Here is a tiny trained network, its code and every weight. The questions are about switching its units off for an input and a class, where a switched-off unit gives its printed mean instead of its output.

import numpy as np


def w(rows, s, z=0):
    codes = np.array(rows[::2]) - 128.0
    scale = np.full(codes.shape[1], s)
    scale[-1] = z or s
    return codes * scale


def f(y):
    return np.maximum(y, 0)


def log_softmax(a):
    a = a - a.max(-1, keepdims=True)
    return a - np.log(np.exp(a).sum(-1, keepdims=True))


def net(x, mask):
    res = np.array(x, float).reshape(1, 5) / 4 @ E
    y = f(res @ A[0][:, :-1].T + A[0][:, -1])
    res = res + np.where(mask, y, B[0][:, -1]) @ B[0][:, :-1]
    return log_softmax(res[-1] @ U[:, :-1].T + U[:, -1])


A, B = {}, {}
E = w([
[122,100,106,157,2,146,224],'x0',
[63,134,64,213,187,213,136],'x1',
[12,85,237,72,103,182,117],'x2',
[102,195,54,58,74,188,39],'x3',
[155,144,150,123,126,153,138],'x4',
],0.0083)
A[0] = w([
[73,106,189,106,128,171,121,162],'neuron 0',
[150,131,140,110,117,120,119,65],'neuron 1',
[119,150,145,118,188,124,89,104],'neuron 2',
[188,145,81,135,125,87,113,154],'neuron 3',
[173,121,164,31,71,18,106,4],'neuron 4',
[131,163,38,57,62,175,42,90],'neuron 5',
[149,146,146,101,207,99,56,91],'neuron 6',
[96,128,160,154,110,156,110,127],'neuron 7',
[130,116,118,107,88,130,161,96],'neuron 8',
[160,114,132,108,211,113,77,103],'neuron 9',
[106,113,151,177,170,121,175,112],'neuron 10',
[128,122,111,157,87,141,147,64],'neuron 11',
[229,146,49,161,144,108,129,111],'neuron 12',
[42,118,197,77,125,134,130,146],'neuron 13',
[94,131,160,127,120,142,114,178],'neuron 14',
[75,125,72,207,193,245,154,27],'neuron 15',
[126,108,94,165,25,138,196,72],'neuron 16',
[133,132,84,91,95,164,92,96],'neuron 17',
[132,110,130,125,160,121,100,80],'neuron 18',
[139,124,100,103,150,142,157,136],'neuron 19',
[157,116,134,84,83,97,100,36],'neuron 20',
[136,143,124,89,162,137,99,87],'neuron 21',
[143,95,184,179,188,62,208,81],'neuron 22',
[187,151,57,152,148,102,145,174],'neuron 23',
[125,115,95,134,41,115,174,44],'neuron 24',
[84,123,165,129,124,131,132,142],'neuron 25',
[151,101,147,128,190,115,100,59],'neuron 26',
[104,131,87,154,152,194,127,23],'neuron 27',
[114,144,72,74,116,132,109,144],'neuron 28',
[137,118,148,118,119,128,116,78],'neuron 29',
[126,102,165,152,168,68,170,101],'neuron 30',
[139,109,134,126,153,97,171,143],'neuron 31',
],0.012,0.002)
B[0] = w([
[125,67,90,96,90,122,136,208],'neuron 0',
[123,129,129,142,142,102,124,141],'neuron 1',
[97,162,99,118,147,151,154,180],'neuron 2',
[123,74,109,92,102,106,128,191],'neuron 3',
[161,149,162,149,185,3,106,204],'neuron 4',
[168,126,176,205,87,214,100,230],'neuron 5',
[83,180,99,111,163,165,164,202],'neuron 6',
[124,105,109,110,125,119,122,167],'neuron 7',
[96,147,102,132,161,136,132,158],'neuron 8',
[100,172,108,101,157,159,163,194],'neuron 9',
[158,136,155,157,105,153,105,200],'neuron 10',
[101,153,116,120,151,145,140,162],'neuron 11',
[98,38,104,83,83,108,129,226],'neuron 12',
[124,55,90,80,84,114,137,217],'neuron 13',
[130,100,116,112,108,126,138,168],'neuron 14',
[161,154,167,136,174,1,107,250],'neuron 15',
[79,194,90,97,183,181,163,217],'neuron 16',
[144,123,149,171,111,165,116,175],'neuron 17',
[124,145,121,119,141,144,150,152],'neuron 18',
[129,119,123,125,122,116,128,142],'neuron 19',
[142,142,148,149,153,76,125,160],'neuron 20',
[105,149,119,138,132,148,143,161],'neuron 21',
[153,131,163,191,88,201,95,244],'neuron 22',
[130,65,111,73,91,112,126,210],'neuron 23',
[88,180,108,94,167,157,160,188],'neuron 24',
[130,99,113,99,108,129,116,172],'neuron 25',
[99,155,113,125,138,152,151,174],'neuron 26',
[149,141,157,137,151,71,131,181],'neuron 27',
[153,128,150,151,102,168,126,174],'neuron 28',
[126,122,115,135,142,110,117,138],'neuron 29',
[158,141,150,167,103,170,109,200],'neuron 30',
[146,130,138,149,110,151,104,172],'neuron 31',
],0.024,0.013)
U = w([
[92,7,84,65,65,123,119,216],'0',
[154,138,194,235,85,234,68,2],'1',
[27,215,88,109,205,191,191,60],'2',
[152,149,186,160,202,2,84,220],'3',
],0.0081,0.00065)

Each question gives the input, the list of numbers given to net, and the class t.
The units are the neurons (one row each of A and B). Each row of codes is followed by its name. A weight is (code - 128) times the scale printed after its matrix; where a second scale follows, it is the last column's (A, B and U).
mask holds one flag per neuron, in row order. A switched-off neuron (its flag False) gives its mean, the last column of its row in B, instead of its output. The means were averaged over made-up inputs and are rounded, as every weight is.
A unit's drop is (log p(t) with every unit on - log p(t) with that unit switched off) / (log p(t) with every unit on - log p(t) with every unit switched off).
The circuit of an input: a set's keep is (log p(t) with only the set's units on - log p(t) with every unit switched off) / (log p(t) with every unit on - log p(t) with every unit switched off). Starting from the 12 units with the biggest drops (on a tie, the unit counted first), units are removed one at a time, each time the one whose removal leaves the highest keep (on an exact tie, the one counted first), for as long as the keep stays at least 0.8.
circuit, biggest first: the units of the circuit, biggest drop first
unit that matters most: the unit with the biggest drop
top k neurons: the k neurons with the biggest drops, biggest first
drop when u is switched off: that unit's drop, to one decimal
input [-6,-7,3,2,7], class 3: top 3 neurons : (neuron 4; neuron 16; neuron 20)
input [-6,4,-8,8,7], class 0: top 3 neurons : (neuron 12; neuron 23; neuron 3)
input [-1,8,1,-4,-4], class 3: circuit, biggest first : (neuron 15)
input [8,-1,7,-6,-2], class 2: top 2 neurons : (neuron 16; neuron 24)
input [-3,2,-6,-6,-3], class 0: top 3 neurons : (neuron 12; neuron 23; neuron 5)
input [3,3,2,0,3], class 2: top 4 neurons : (neuron 4; neuron 12; neuron 23; neuron 16)
input [0,4,-7,7,5], class 0: top 4 neurons : (neuron 12; neuron 23; neuron 22; neuron 3)
input [-5,-5,-1,5,1], class 1: top 4 neurons : (neuron 5; neuron 15; neuron 16; neuron 24)
input [-5,-6,-5,1,-7], class 3: top 2 neurons : (neuron 4; neuron 13)
input [6,-5,5,-2,-2], class 2: top 3 neurons : (neuron 16; neuron 24; neuron 12)
input [7,5,-7,1,5], class 0: top 3 neurons : (neuron 12; neuron 23; neuron 6)
input [-5,8,-6,-6,-7], class 3: top 2 neurons : (neuron 15; neuron 5)
input [-2,-7,1,-7,-1], class 1: top 2 neurons : (neuron 22; neuron 15)
input [-8,6,-3,3,-3], class 2: unit that matters most : neuron 6
input [-6,-6,-2,7,-5], class 1: drop when neuron 15 is switched off : 0.4
input [-7,-6,3,7,1], class 1: drop when neuron 15 is switched off : 0.4
input [-7,6,-5,-2,5], class 2: drop when neuron 9 is switched off : 1.0
